Below are the code and all the weights of a small trained network. Each question names an input and a class and asks about switching units off, where a switched-off unit gives its printed mean instead of its output.

import numpy as np


def w(rows, s, z=0):
    codes = np.array(rows[::2]) - 128.0
    scale = np.full(codes.shape[1], s)
    scale[-1] = z or s
    return codes * scale


def f(y):
    return y / 2 * (1 + np.tanh(0.7978845608 * (y + 0.044715 * y**3)))


def log_softmax(a):
    a = a - a.max(-1, keepdims=True)
    return a - np.log(np.exp(a).sum(-1, keepdims=True))


def net(x, mask):
    res = np.array(x, float).reshape(1, 7) / 4 @ E
    y = f(res @ A[0][:, :-1].T + A[0][:, -1])
    res = res + np.where(mask, y, B[0][:, -1]) @ B[0][:, :-1]
    return log_softmax(res[-1] @ U[:, :-1].T + U[:, -1])


A, B = {}, {}
E = w([
[170,138,141,158,161],'x0',
[21,77,133,174,109],'x1',
[121,129,121,235,13],'x2',
[91,126,200,90,138],'x3',
[48,199,108,16,68],'x4',
[172,72,30,77,141],'x5',
[154,98,253,83,104],'x6',
],0.0053)
A[0] = w([
[77,106,104,169,46,115],'N0',
[176,90,155,24,150,187],'N1',
[73,143,164,119,124,154],'N2',
[86,95,39,198,143,232],'N3',
[146,150,125,151,121,178],'N4',
[165,65,138,48,151,244],'N5',
[107,172,177,156,132,230],'N6',
[126,158,89,125,83,175],'N7',
[169,150,139,146,137,203],'N8',
[144,109,130,104,113,159],'N9',
[121,124,138,115,148,171],'N10',
[112,132,119,141,119,107],'N11',
[146,112,80,144,197,170],'N12',
[100,123,48,157,121,222],'N13',
[141,172,124,116,133,191],'N14',
[116,114,108,152,83,147],'N15',
[181,137,154,182,143,179],'N16',
[156,128,116,153,139,109],'N17',
[134,112,70,132,117,143],'N18',
[89,115,76,191,97,147],'N19',
[43,168,246,52,110,224],'N20',
[173,138,155,168,143,188],'N21',
[119,144,143,142,126,116],'N22',
[204,135,201,166,163,253],'N23',
[162,228,74,68,75,162],'N24',
[156,105,126,77,127,244],'N25',
[57,170,137,139,130,249],'N26',
[119,104,55,169,194,176],'N27',
],0.011,0.0022)
B[0] = w([
[105,82,112,194,81,184],'N0',
[30,138,58,121,167,203],'N1',
[116,148,160,127,79,161],'N2',
[201,187,84,187,125,209],'N3',
[138,101,140,133,135,145],'N4',
[66,163,66,111,182,196],'N5',
[106,116,174,125,105,169],'N6',
[154,82,107,108,102,168],'N7',
[134,99,154,122,156,155],'N8',
[114,131,110,125,134,139],'N9',
[112,141,129,119,128,138],'N10',
[135,125,125,142,114,130],'N11',
[143,153,159,78,158,168],'N12',
[206,133,101,141,103,193],'N13',
[123,99,137,97,125,149],'N14',
[132,105,109,153,110,153],'N15',
[144,94,185,156,175,177],'N16',
[147,128,155,133,135,138],'N17',
[170,137,117,109,105,157],'N18',
[153,126,94,206,115,181],'N19',
[36,202,216,101,17,253],'N20',
[134,98,173,146,168,167],'N21',
[123,121,144,133,119,130],'N22',
[102,81,189,163,222,213],'N23',
[153,39,108,6,109,213],'N24',
[97,136,87,102,148,169],'N25',
[152,118,146,133,66,183],'N26',
[189,195,136,111,144,180],'N27',
],0.026,0.0073)
U = w([
[146,70,221,175,195,214],'0',
[254,246,120,108,125,54],'1',
[56,175,220,113,6,181],'2',
[10,154,49,110,169,239],'3',
[174,80,42,229,38,2],'4',
[158,34,67,32,73,21],'5',
],0.0047,0.00063)

Each question gives the input, the list of numbers given to net, and the class t.
The units are the neurons (one row each of A and B). Each row of codes is followed by its name. A weight is (code - 128) times the scale printed after its matrix; where a second scale follows, it is the last column's (A, B and U).
mask holds one flag per neuron, in row order. A switched-off neuron (its flag False) gives its mean, the last column of its row in B, instead of its output. The means were averaged over made-up inputs and are rounded, as every weight is.
A unit's drop is (log p(t) with every unit on - log p(t) with that unit switched off) / (log p(t) with every unit on - log p(t) with every unit switched off).
The circuit of an input: a set's keep is (log p(t) with only the set's units on - log p(t) with every unit switched off) / (log p(t) with every unit on - log p(t) with every unit switched off). Starting from the 12 units with the biggest drops (on a tie, the unit counted first), units are removed one at a time, each time the one whose removal leaves the highest keep (on an exact tie, the one counted first), for as long as the keep stays at least 0.8.
units of the circuit, in order: the units of the circuit, biggest drop first
top k neurons: the k neurons with the biggest drops, biggest first
drop when u is switched off: that unit's drop, to one decimal
input [7,-5,5,5,6,-3,-8], class 5: units of the circuit, in order => (N24)
input [-4,7,-5,-6,8,8,3], class 3: top 3 neurons => (N5; N1; N25)
input [2,6,1,2,-1,6,-2], class 1: units of the circuit, in order => (N27; N3)
input [7,-5,-3,-4,-7,0,-5], class 0: top 2 neurons => (N23; N16)
input [-5,-3,1,-6,-1,-3,-5], class 1: units of the circuit, in order => (N27; N3)
input [-3,-1,2,-4,-3,-6,-6], class 4: units of the circuit, in order => (N19; N20)
input [0,-6,-1,2,6,6,0], class 3: top 2 neurons => (N1; N5)
input [5,-1,7,-1,-3,-2,-2], class 0: top 2 neurons => (N16; N23)
input [-4,-5,4,-4,3,6,-4], class 5: top 2 neurons => (N24; N7)
input [-1,8,0,-7,-7,-1,-4], class 1: top 3 neurons => (N27; N12; N3)
input [-7,-7,0,8,-2,1,3], class 3: top 2 neurons => (N1; N5)
input [-1,-6,1,6,3,4,2], class 3: drop when N1 is switched off => 0.1
input [1,-7,3,-2,1,8,-1], class 5: drop when N24 is switched off => 0.5
input [1,-5,-7,-2,4,-1,7], class 3: units of the circuit, in order => (N1)
input [-4,-6,0,-7,4,-2,-7], class 5: drop when N24 is switched off => 1.5
input [-1,-7,1,-7,2,-5,-4], class 5: drop when N24 is switched off => 0.3
